Here is a tiny trained network, its code and every weight. The questions are about switching its units off for an input and a class, where a switched-off unit gives its printed mean instead of its output.

import numpy as np


def w(rows, s, z=0):
    codes = np.array(rows[::2]) - 128.0
    scale = np.full(codes.shape[1], s)
    scale[-1] = z or s
    return codes * scale


def f(y):
    return y / 2 * (1 + np.tanh(0.7978845608 * (y + 0.044715 * y**3)))


def log_softmax(a):
    a = a - a.max(-1, keepdims=True)
    return a - np.log(np.exp(a).sum(-1, keepdims=True))


def net(x, mask):
    res = np.array(x, float).reshape(1, 6) / 4 @ E
    y = f(res @ A[0][:, :-1].T + A[0][:, -1])
    res = res + np.where(mask, y, B[0][:, -1]) @ B[0][:, :-1]
    return log_softmax(res[-1] @ U[:, :-1].T + U[:, -1])


A, B = {}, {}
E = w([
[219,168,82,77,202,227,71,97,141],'x0',
[44,27,83,189,170,225,134,87,127],'x1',
[103,215,255,136,128,230,160,93,50],'x2',
[47,216,113,88,176,96,188,32,234],'x3',
[239,86,124,176,103,114,249,41,113],'x4',
[127,128,126,124,126,130,131,129,127],'x5',
],0.0088)
A[0] = w([
[130,168,147,100,134,90,121,80,155,91],'neuron 0',
[157,102,159,148,54,152,89,162,67,92],'neuron 1',
[90,179,113,113,119,122,154,61,200,117],'neuron 2',
[81,114,153,177,72,62,168,87,104,106],'neuron 3',
[188,170,159,98,86,91,107,172,105,119],'neuron 4',
[143,115,118,163,93,122,131,167,66,124],'neuron 5',
[124,74,111,131,142,77,70,171,230,111],'neuron 6',
[93,41,109,168,180,178,140,61,104,122],'neuron 7',
[48,189,182,98,109,183,89,132,65,93],'neuron 8',
[253,70,133,157,95,104,242,18,135,2],'neuron 9',
[129,83,159,108,107,155,50,215,95,119],'neuron 10',
[158,154,175,154,94,178,188,99,120,102],'neuron 11',
[228,95,100,169,85,159,97,151,56,135],'neuron 12',
[71,67,116,173,159,187,120,130,126,88],'neuron 13',
[173,89,141,138,86,146,126,166,95,125],'neuron 14',
[150,202,126,96,105,71,113,162,127,136],'neuron 15',
[57,178,122,93,166,97,168,63,190,113],'neuron 16',
[99,165,234,177,117,198,139,124,87,112],'neuron 17',
[141,100,84,138,139,70,126,157,185,112],'neuron 18',
[108,98,107,142,150,153,135,116,110,63],'neuron 19',
[219,137,102,69,189,181,70,49,135,59],'neuron 20',
[204,188,156,97,106,52,154,147,83,103],'neuron 21',
[166,42,35,99,117,92,120,149,163,91],'neuron 22',
[48,157,134,82,163,123,65,189,161,2],'neuron 23',
[138,121,221,80,135,156,167,113,99,119],'neuron 24',
[192,122,91,86,189,160,84,101,128,59],'neuron 25',
[190,168,124,104,150,143,103,123,145,97],'neuron 26',
[190,141,191,55,120,73,117,142,138,97],'neuron 27',
[35,88,216,157,50,51,162,167,132,63],'neuron 28',
[94,110,153,167,66,61,187,170,158,68],'neuron 29',
],0.011,0.0051)
B[0] = w([
[104,107,140,148,112,133,173,120,157,169],'neuron 0',
[123,141,140,151,111,135,149,110,175,192],'neuron 1',
[134,142,193,146,97,127,194,84,167,198],'neuron 2',
[139,168,117,132,149,182,99,169,125,192],'neuron 3',
[83,85,116,129,162,114,158,103,121,195],'neuron 4',
[152,125,159,126,116,147,145,118,177,176],'neuron 5',
[159,150,110,132,126,80,113,108,99,195],'neuron 6',
[69,80,136,141,166,142,151,101,83,207],'neuron 7',
[176,135,105,114,104,75,84,117,99,210],'neuron 8',
[117,79,162,10,85,117,53,168,122,247],'neuron 9',
[123,128,167,101,80,147,148,114,195,197],'neuron 10',
[168,142,95,97,108,83,77,110,122,189],'neuron 11',
[111,143,164,138,81,145,165,100,160,218],'neuron 12',
[61,45,101,133,187,108,169,104,115,183],'neuron 13',
[113,148,182,163,74,136,152,123,148,181],'neuron 14',
[79,70,118,128,172,123,135,98,113,193],'neuron 15',
[129,140,186,159,69,150,171,103,177,212],'neuron 16',
[169,156,82,170,129,71,113,88,112,223],'neuron 17',
[173,154,102,157,99,91,113,91,108,188],'neuron 18',
[107,93,117,138,128,124,134,139,115,146],'neuron 19',
[151,190,112,146,166,183,108,196,130,216],'neuron 20',
[88,61,110,141,173,126,155,132,117,213],'neuron 21',
[191,157,121,158,130,64,127,103,103,217],'neuron 22',
[119,81,149,18,94,125,55,155,143,178],'neuron 23',
[155,144,106,142,126,82,133,116,103,187],'neuron 24',
[139,176,109,158,153,160,127,177,122,182],'neuron 25',
[131,142,100,133,169,177,128,126,117,172],'neuron 26',
[75,83,114,159,167,134,169,107,87,191],'neuron 27',
[127,179,95,149,155,189,101,198,123,223],'neuron 28',
[141,173,101,152,156,182,123,160,104,195],'neuron 29',
],0.012,0.016)
U = w([
[129,147,170,142,69,142,185,101,224,56],'0',
[202,160,88,144,122,21,106,97,73,69],'1',
[48,63,108,132,209,120,163,114,94,116],'2',
[148,192,96,135,175,219,108,209,126,119],'3',
[122,104,141,7,84,99,59,160,146,252],'4',
],0.015,0.003)

Each question gives the input, the list of numbers given to net, and the class t.
The units are the neurons (one row each of A and B). Each row of codes is followed by its name. A weight is (code - 128) times the scale printed after its matrix; where a second scale follows, it is the last column's (A, B and U).
mask holds one flag per neuron, in row order. A switched-off neuron (its flag False) gives its mean, the last column of its row in B, instead of its output. The means were averaged over made-up inputs and are rounded, as every weight is.
A unit's drop is (log p(t) with every unit on - log p(t) with that unit switched off) / (log p(t) with every unit on - log p(t) with every unit switched off).
The circuit of an input: a set's keep is (log p(t) with only the set's units on - log p(t) with every unit switched off) / (log p(t) with every unit on - log p(t) with every unit switched off). Starting from the 12 units with the biggest drops (on a tie, the unit counted first), units are removed one at a time, each time the one whose removal leaves the highest keep (on an exact tie, the one counted first), for as long as the keep stays at least 0.8.
units of the circuit, in order: the units of the circuit, biggest drop first
most important unit: the unit with the biggest drop
top k neurons: the k neurons with the biggest drops, biggest first
drop when u is switched off: that unit's drop, to one decimal
input [4,1,4,-5,2,-3], class 0: most important unit : neuron 12
input [-6,-5,7,6,5,-2], class 1: top 2 neurons : neuron 11; neuron 17
input [2,-8,-2,0,-8,-6], class 2: top 3 neurons : neuron 27; neuron 15; neuron 9
input [7,-8,3,-8,1,3], class 0: top 4 neurons : neuron 12; neuron 10; neuron 14; neuron 1
input [-7,-6,-3,0,-6,3], class 3: top 2 neurons : neuron 28; neuron 29
input [-6,-3,6,2,1,3], class 1: top 4 neurons : neuron 17; neuron 20; neuron 8; neuron 24
input [1,6,6,-3,-4,-4], class 1: top 3 neurons : neuron 8; neuron 17; neuron 21
input [7,-7,-5,1,8,0], class 4: top 4 neurons : neuron 9; neuron 7; neuron 13; neuron 28
input [0,-6,6,-6,-7,-5], class 4: top 3 neurons : neuron 8; neuron 23; neuron 10
input [-2,2,8,-7,3,7], class 1: top 2 neurons : neuron 17; neuron 11
input [-8,-2,8,-4,-2,-7], class 1: top 4 neurons : neuron 17; neuron 8; neuron 24; neuron 20
input [0,2,5,-3,-4,0], class 1: top 3 neurons : neuron 9; neuron 17; neuron 8
input [8,-6,8,8,-8,6], class 0: top 3 neurons : neuron 16; neuron 2; neuron 9
input [-8,5,-5,-1,-1,7], class 3: most important unit : neuron 28
input [6,-3,8,-7,-3,-8], class 1: top 4 neurons : neuron 8; neuron 17; neuron 24; neuron 16
input [-5,5,1,6,-5,7], class 0: top 2 neurons : neuron 16; neuron 9
input [2,-2,8,7,7,8], class 1: top 2 neurons : neuron 11; neuron 17
input [0,-5,-6,5,8,8], class 4: drop when neuron 9 is switched off : 2.2
input [7,1,-5,2,4,-7], class 3: drop when neuron 20 is switched off : 1.1
input [-7,4,3,-8,-5,4], class 0: units of the circuit, in order : neuron 10
input [5,-4,0,1,3,-8], class 3: drop when neuron 25 is switched off : 0.1
input [7,-6,0,5,2,8], class 3: drop when neuron 7 is switched off : 0.5
